Look-ups in named tables: a row name and a column name give one cell, copied from the table.

Table Difeger
,Lisod,Vobig,Kobone,Vaf,Lufizib,Kaleto,Barovo,Padin,Vivin
Gilopo,-0.06,-0.23,0.32,0.12,-0.31,-0.09,0.37,-0.04,0.00
Savi,-0.40,0.23,0.04,-0.02,-0.44,-0.29,-0.20,0.10,-0.61
Vusod,-0.20,0.18,0.05,-0.28,0.43,0.00,-0.45,0.10,0.46
Dema,0.11,-0.22,0.14,-0.44,-0.56,0.09,-0.18,-0.09,-0.40
Pupinu,-0.11,-0.45,0.22,-0.21,-0.12,0.05,-0.25,-0.80,0.49
Galog,-0.72,-0.16,-0.35,0.65,-0.53,0.01,-0.36,0.16,-0.28
Fug,-0.29,-0.23,-0.09,-0.33,-0.65,-0.15,-0.49,-0.61,-0.13
Zetove,-0.70,-0.15,-0.53,-0.39,-0.06,-0.05,-0.33,-0.10,-0.17
Davegub,-0.42,-0.24,-0.08,0.11,-0.30,-0.34,0.01,-0.38,-0.17
Vegeki,-0.14,-0.09,-0.35,-0.08,-0.56,0.55,-0.37,0.20,-0.36
Daner,-0.26,0.85,0.06,0.07,-0.32,-0.48,0.42,0.47,0.63

Vaf of Davegub is 0.11
Padin of Savi is 0.10
Padin of Pupinu is -0.80
Vivin of Vegeki is -0.36
Kaleto of Daner is -0.48
Kobone of Fug is -0.09
Lufizib of Galog is -0.53
Kobone of Zetove is -0.53
Vaf of Pupinu is -0.21
Padin of Gilopo is -0.04
Barovo of Vegeki is -0.37
Kobone of Gilopo is 0.32
Barovo of Dema is -0.18
Barovo of Daner is 0.42
Kaleto of Fug is -0.15
Lisod of Daner is -0.26
Vaf of Galog is 0.65
Kaleto of Savi is -0.29
Kobone of Pupinu is 0.22
Lisod of Zetove is -0.70

Gesolu =
fields: Laruna, Rokoz, Mafal, Daz, Guk, Redodo, Pilet, Buvasis, Vam, Relaso
Sus: [344, -40, 354, 482, 75, 100, -328, -45, 96, 130]
Kofata: [68, 520, -240, -625, -137, 264, 564, 304, -326, -95]
Lasim: [39, -111, -109, -13, -470, -43, 278, 261, -16, -93]
Duno: [72, -222, 250, 483, 174, -33, -301, -139, 257, 197]
Bek: [-122, 191, -87, -342, 205, 103, 224, 17, 112, -101]
Keni: [241, 220, 43, -19, -153, 156, 124, 195, -238, 36]
Penumi: [-71, -6, -131, -57, 69, -54, 100, -94, 202, -139]
Sutozo: [36, -254, 88, 425, -41, -266, -261, -47, 201, -139]
Rozonu: [132, -106, 242, 315, 132, 55, -227, -92, 238, 79]
Mavup: [-261, 56, -154, -137, 99, -85, 295, 157, -53, 192]

Penumi, Buvasis => -94
Sus, Daz => 482
Penumi, Guk => 69
Duno, Guk => 174
Mavup, Pilet => 295
Rozonu, Relaso => 79
Kofata, Relaso => -95
Row with the largest Guk: Bek

Ganev.csv
,Bige,Pokima,Gugazep
Zes,83.12,0.86,35.18
Mabanu,-57.54,53.89,-23.97
Zabutek,-1.62,-8.16,56.54
Gapo,-67.27,26.47,-26.97
Bukape,-15.40,-9.27,55.70
Gilava,-65.04,54.63,-25.90
Namake,3.81,2.32,41.24
Lezan,-34.95,57.38,-52.27
Bopop,16.59,-21.97,32.61
Pibu,-59.78,68.23,-15.39
Vos,13.46,2.14,37.06
Faz,-42.24,40.36,-18.39
Taba,19.79,-3.81,32.22
Bati,-44.57,20.38,-16.58

Bige of Taba: 19.79
Pokima of Bukape: -9.27
Gugazep of Vos: 37.06
Pokima of Vos: 2.14
Pokima of Zes: 0.86
Bige of Lezan: -34.95
Pokima of Gilava: 54.63
Gugazep of Zabutek: 56.54
Gugazep of Zes: 35.18
Bige of Gilava: -65.04

Table Medone
|  | Zaled | Lef | Dotu | Tulin | Ruto | Kalof | Zenimik | Muso | Bul | Kubet |
|---|---|---|---|---|---|---|---|---|---|---|
| Fuze | 38.6 | 29.0 | 20.0 | 54.4 | -24.0 | 54.9 | 43.5 | 3.2 | -10.2 | -2.3 |
| Soru | -12.4 | 7.9 | -53.0 | -29.7 | 75.1 | -78.7 | 25.4 | -9.5 | -48.3 | 24.5 |
| Metul | 55.8 | 38.0 | 25.1 | 37.3 | 23.7 | 5.0 | -19.3 | 21.4 | 10.9 | 47.1 |
| Tido | -32.9 | 3.6 | -8.3 | -15.2 | -22.9 | -2.3 | -32.3 | 10.2 | 9.5 | -37.6 |
| Fom | -40.5 | -26.5 | -33.0 | 10.6 | 14.6 | 15.3 | 16.8 | -37.7 | 27.0 | 6.4 |
| Med | 1.2 | -0.6 | -25.3 | 6.8 | 44.7 | 0.0 | 89.0 | -16.0 | -33.0 | 14.4 |
| Gov | -10.5 | -6.8 | 8.2 | 25.4 | 43.9 | 45.2 | 19.9 | -5.6 | 67.2 | 34.6 |
| Gol | 36.2 | 49.5 | 44.6 | 52.1 | 49.9 | 64.3 | -27.4 | 39.6 | 62.1 | 36.1 |
| Zelo | -1.2 | -8.2 | 7.8 | 16.6 | 79.3 | 28.5 | 40.5 | -2.9 | 52.2 | 60.8 |
| Nosalov | 5.0 | 23.1 | -5.3 | -10.8 | 60.5 | -26.7 | -3.2 | 22.5 | -0.7 | 18.7 |

Metul, Kalof -> 5.0
Zelo, Kubet -> 60.8
Gov, Kalof -> 45.2
Zelo, Tulin -> 16.6
Soru, Ruto -> 75.1
Tido, Ruto -> -22.9
Gov, Zenimik -> 19.9
Gol, Dotu -> 44.6
Med, Zaled -> 1.2
Fom, Kalof -> 15.3
Gov, Bul -> 67.2
Metul, Ruto -> 23.7
Gol, Muso -> 39.6
Gov, Kubet -> 34.6

Fel =
	Lala	Gul
Leled	4735	6638
Tabel	1693	5756
Vunulo	4610	8032
Zimeno	3997	4268
Rol	7624	3315

Zimeno, Lala: 3997
Tabel, Lala: 1693
Tabel, Gul: 5756
Zimeno, Gul: 4268
Rol, Gul: 3315
Rol, Lala: 7624
Leled, Gul: 6638
Leled, Lala: 4735
Vunulo, Lala: 4610
Vunulo, Gul: 8032

Paze
|  | Reruta | Leb | Dut | Sakaguz | Zufes | Nenipef | Vid | Zod | Pasome | Pire |
|---|---|---|---|---|---|---|---|---|---|---|
| Mure | -37 | -401 | -66 | -623 | 550 | -321 | -185 | -410 | 334 | 46 |
| Zepu | -222 | -574 | 23 | -209 | -401 | -727 | -310 | -834 | -187 | 211 |
| Tif | -153 | -361 | 248 | 394 | -164 | -380 | 381 | -60 | -277 | 370 |
| Tofum | -449 | 45 | 317 | -597 | -61 | -296 | -815 | -102 | 266 | -169 |
| Mib | 268 | 102 | -813 | 259 | -250 | 23 | -328 | -465 | -29 | -558 |
| Zepema | -848 | -89 | -499 | -284 | -470 | 158 | 309 | -208 | -104 | -563 |
| Finid | -162 | 365 | -467 | 190 | -254 | -40 | 14 | -632 | -177 | -806 |
| Roratef | -623 | 435 | 252 | -161 | -133 | -77 | -116 | -152 | -191 | -821 |

Roratef, Pasome => -191
Finid, Nenipef => -40
Finid, Vid => 14
Finid, Reruta => -162
Finid, Pire => -806
Tofum, Sakaguz => -597
Tofum, Reruta => -449
Tif, Pire => 370
Tofum, Leb => 45
Mib, Reruta => 268
Zepu, Nenipef => -727
Tif, Vid => 381

